Rows, each with its class
[5.7 -10.0 15.9 -5.1 8.2 -5.5 -19.5 13.5 -17.9 9.8 -16.5 -15.5 -22.4 -12.7 -9.6 14.3 2.5 -8.4 22.2 -23.3 13.4 2.1 -40.5 1.7 -5.8 5.1 -12.6 11.7 -3.0 -6.5 -12.3 -43.9 -16.3 -10.1 3.8 12.5 -11.2 -6.4 0.0 -20.1 -15.9 9.4 -3.2 10.4 3.0 -9.5]	z707
[-34.0 -2.4 -19.2 37.7 -6.9 21.3 -29.8 8.6 -12.6 -8.8 43.9 19.2 -38.7 15.5 5.0 14.5 6.1 -1.3 -4.8 3.1 -12.9 -5.4 52.2 12.2 -11.0 -5.9 23.2 -5.6 -6.8 5.7 19.9 55.3 -18.1 10.0 -16.6 3.4 -19.9 24.2 10.1 7.6 5.1 7.3 -38.3 -19.4 11.0 5.1]	z206
[-14.7 -16.5 -15.2 9.3 1.3 40.9 14.6 -36.0 -6.5 -7.6 -1.6 15.4 19.0 -46.1 15.3 -46.1 -2.2 -12.9 -24.2 -2.3 0.2 -4.1 8.6 18.7 20.6 -1.1 7.4 26.5 -5.9 -6.9 -14.0 -0.9 -25.8 11.3 -58.6 15.7 -16.5 -47.0 5.0 -2.5 -0.2 -8.6 -37.3 7.5 -14.4 4.8]	z206
[25.1 -6.8 -22.7 25.2 -7.9 13.1 -1.3 12.5 -6.2 7.5 -11.8 -19.4 -16.6 -21.2 7.8 -5.4 -30.8 -15.5 -17.7 -20.8 -26.1 15.1 38.2 17.2 -18.7 -11.2 -1.7 -9.3 -13.2 9.3 -45.5 -1.5 -34.8 -4.5 -42.8 -1.4 67.0 -1.3 -21.0 8.8 5.3 11.4 -18.5 -10.5 -25.8 3.8]	z438
[-3.7 10.4 -9.8 25.2 6.3 15.3 -16.7 34.6 -37.2 9.2 6.1 4.8 -74.3 -34.2 2.6 12.9 -7.4 -7.8 3.6 0.4 -12.2 1.4 59.9 15.0 -2.7 16.1 9.7 19.7 2.9 -11.5 -30.7 -4.1 -15.7 3.4 -35.6 -22.0 -15.6 -5.5 -15.7 10.7 -3.8 4.4 -23.4 2.1 4.6 -9.3]	Z312
[-35.1 -17.9 17.6 31.4 -22.7 -31.9 -27.5 -12.5 -19.9 -10.1 -12.5 -4.7 1.7 34.2 -21.2 1.7 -12.9 -10.2 -7.6 3.4 -15.4 -1.6 8.4 -30.2 13.5 -19.0 -1.8 -8.2 -14.5 -12.2 -1.8 31.1 -40.9 -15.1 -22.6 -9.9 16.3 44.6 -5.6 16.7 40.1 -0.9 -22.9 -12.6 71.6 21.2]	z206
[15.6 -4.4 1.3 22.4 21.9 -14.1 -6.5 7.5 -3.9 19.8 -13.6 -13.1 -21.2 -32.3 -0.8 -12.2 0.2 11.0 4.0 -12.1 24.3 5.7 -0.7 -1.2 4.3 3.2 0.8 15.2 -2.4 -16.6 -23.7 -50.9 9.0 -6.3 -16.8 29.6 -21.8 -3.0 -5.7 2.7 -7.2 6.3 12.1 15.2 1.4 -11.2]	Z312
[-5.2 14.1 1.4 16.5 -9.2 -7.2 -12.8 15.7 -25.3 9.6 14.4 19.0 -6.7 -6.2 6.8 24.1 3.2 -6.6 3.3 -27.2 1.1 27.6 26.6 28.0 19.4 -21.5 0.2 9.6 2.1 -15.4 -8.8 -21.0 12.3 0.3 9.9 -5.8 -2.5 -7.6 21.7 -2.1 -0.1 -4.2 -14.2 12.1 -30.6 -0.7]	z707
[2.8 1.5 -7.7 14.3 -0.6 -4.4 -12.7 -22.7 13.6 -36.4 25.1 14.5 -20.8 31.8 -6.8 9.1 -8.9 21.3 -3.2 27.2 3.7 -4.4 14.9 -12.5 16.3 16.2 19.8 -7.5 -9.2 26.1 63.6 63.9 6.0 10.9 -23.7 14.5 -54.9 -10.0 3.6 0.1 6.7 -4.3 -21.6 -12.1 24.9 7.2]	z206
[-23.5 -41.7 -3.3 -10.7 18.3 13.9 -38.9 -36.3 14.5 10.8 8.2 10.8 29.7 -14.1 30.7 -50.5 -5.6 -38.9 -24.0 -23.5 -29.9 -0.6 -18.3 8.4 -24.9 -13.5 -5.2 -22.9 -16.9 11.1 5.6 63.1 -28.7 2.3 -11.3 -4.0 43.2 -27.8 2.3 6.4 57.0 5.6 -19.0 -17.9 35.8 3.0]	z206
